Below are the code and all the weights of a small trained network. Each question names an input and a class and asks about switching units off, where a switched-off unit gives its printed mean instead of its output.

import numpy as np


def w(rows, s, z=0):
    codes = np.array(rows[::2]) - 128.0
    scale = np.full(codes.shape[1], s)
    scale[-1] = z or s
    return codes * scale


def f(y):
    return y / 2 * (1 + np.tanh(0.7978845608 * (y + 0.044715 * y**3)))


def log_softmax(a):
    a = a - a.max(-1, keepdims=True)
    return a - np.log(np.exp(a).sum(-1, keepdims=True))


def net(x, mask):
    res = np.array(x, float).reshape(1, 7) / 4 @ E
    y = f(res @ A[0][:, :-1].T + A[0][:, -1])
    res = res + np.where(mask, y, B[0][:, -1]) @ B[0][:, :-1]
    return log_softmax(res[-1] @ U[:, :-1].T + U[:, -1])


A, B = {}, {}
E = w([
[127,138,146],'x0',
[129,116,107],'x1',
[246,82,182],'x2',
[127,140,150],'x3',
[128,126,125],'x4',
[128,130,132],'x5',
[62,20,228],'x6',
],0.014)
A[0] = w([
[253,145,143,153],'N1',
[135,12,171,100],'N2',
[11,165,104,213],'N3',
[247,74,147,182],'N4',
[60,27,184,141],'N5',
[149,203,63,248],'N6',
[130,111,170,101],'N7',
],0.012,0.011)
B[0] = w([
[228,90,63,225],'N1',
[113,67,218,208],'N2',
[2,154,15,243],'N3',
[193,100,174,240],'N4',
[24,6,131,240],'N5',
[141,200,109,251],'N6',
[106,133,160,147],'N7',
],0.014,0.017)
U = w([
[78,251,82,226],'0',
[192,139,103,229],'1',
[17,91,94,64],'2',
[114,67,191,4],'3',
],0.02,0.0031)

Each question gives the input, the list of numbers given to net, and the class t.
The units are the neurons (one row each of A and B). Each row of codes is followed by its name. A weight is (code - 128) times the scale printed after its matrix; where a second scale follows, it is the last column's (A, B and U).
mask holds one flag per neuron, in row order. A switched-off neuron (its flag False) gives its mean, the last column of its row in B, instead of its output. The means were averaged over made-up inputs and are rounded, as every weight is.
A unit's drop is (log p(t) with every unit on - log p(t) with that unit switched off) / (log p(t) with every unit on - log p(t) with every unit switched off).
most important unit: the unit with the biggest drop
k most important neurons: the k neurons with the biggest drops, biggest first
drop when u is switched off: that unit's drop, to one decimal
input [4,-8,3,2,-6,5,1], class 3: most important unit -> N6
input [3,0,1,-8,2,-6,5], class 3: 2 most important neurons -> (N3; N2)
input [7,5,6,0,5,-5,0], class 1: 2 most important neurons -> (N5; N1)
input [-4,6,1,5,6,-2,4], class 3: 2 most important neurons -> (N3; N2)
input [-2,-5,1,0,6,7,-8], class 1: 2 most important neurons -> (N3; N1)
input [6,-3,6,-2,-6,-8,0], class 1: 2 most important neurons -> (N5; N1)
input [0,-2,1,-2,5,-3,-5], class 1: 2 most important neurons -> (N3; N1)
input [4,2,2,3,8,4,6], class 3: drop when N3 is switched off -> 0.8
input [-6,-2,1,5,6,5,4], class 3: drop when N2 is switched off -> 0.1
input [-7,-3,2,8,-3,3,4], class 3: drop when N3 is switched off -> 0.8
input [1,-5,1,-8,-1,5,-3], class 1: drop when N3 is switched off -> 0.9
